Read these off the row that follows.
1) Give the entry just left of the smallest entry.
2) Give the first entry.
3) Give the second entry.
[131 133 109 103 100 115]
1) 103
2) 131
3) 133

Questions about the row below.
1) Find the entry just left of 143.
2) Find the 1st entry.
3) Find the 3rd entry from the right.
4) Find the last entry.
5) Find the fourth entry from the end.
115	123	114	124	149	143	136	123	128	128	138	149	129	128	110	127
1) 149
2) 115
3) 128
4) 127
5) 129
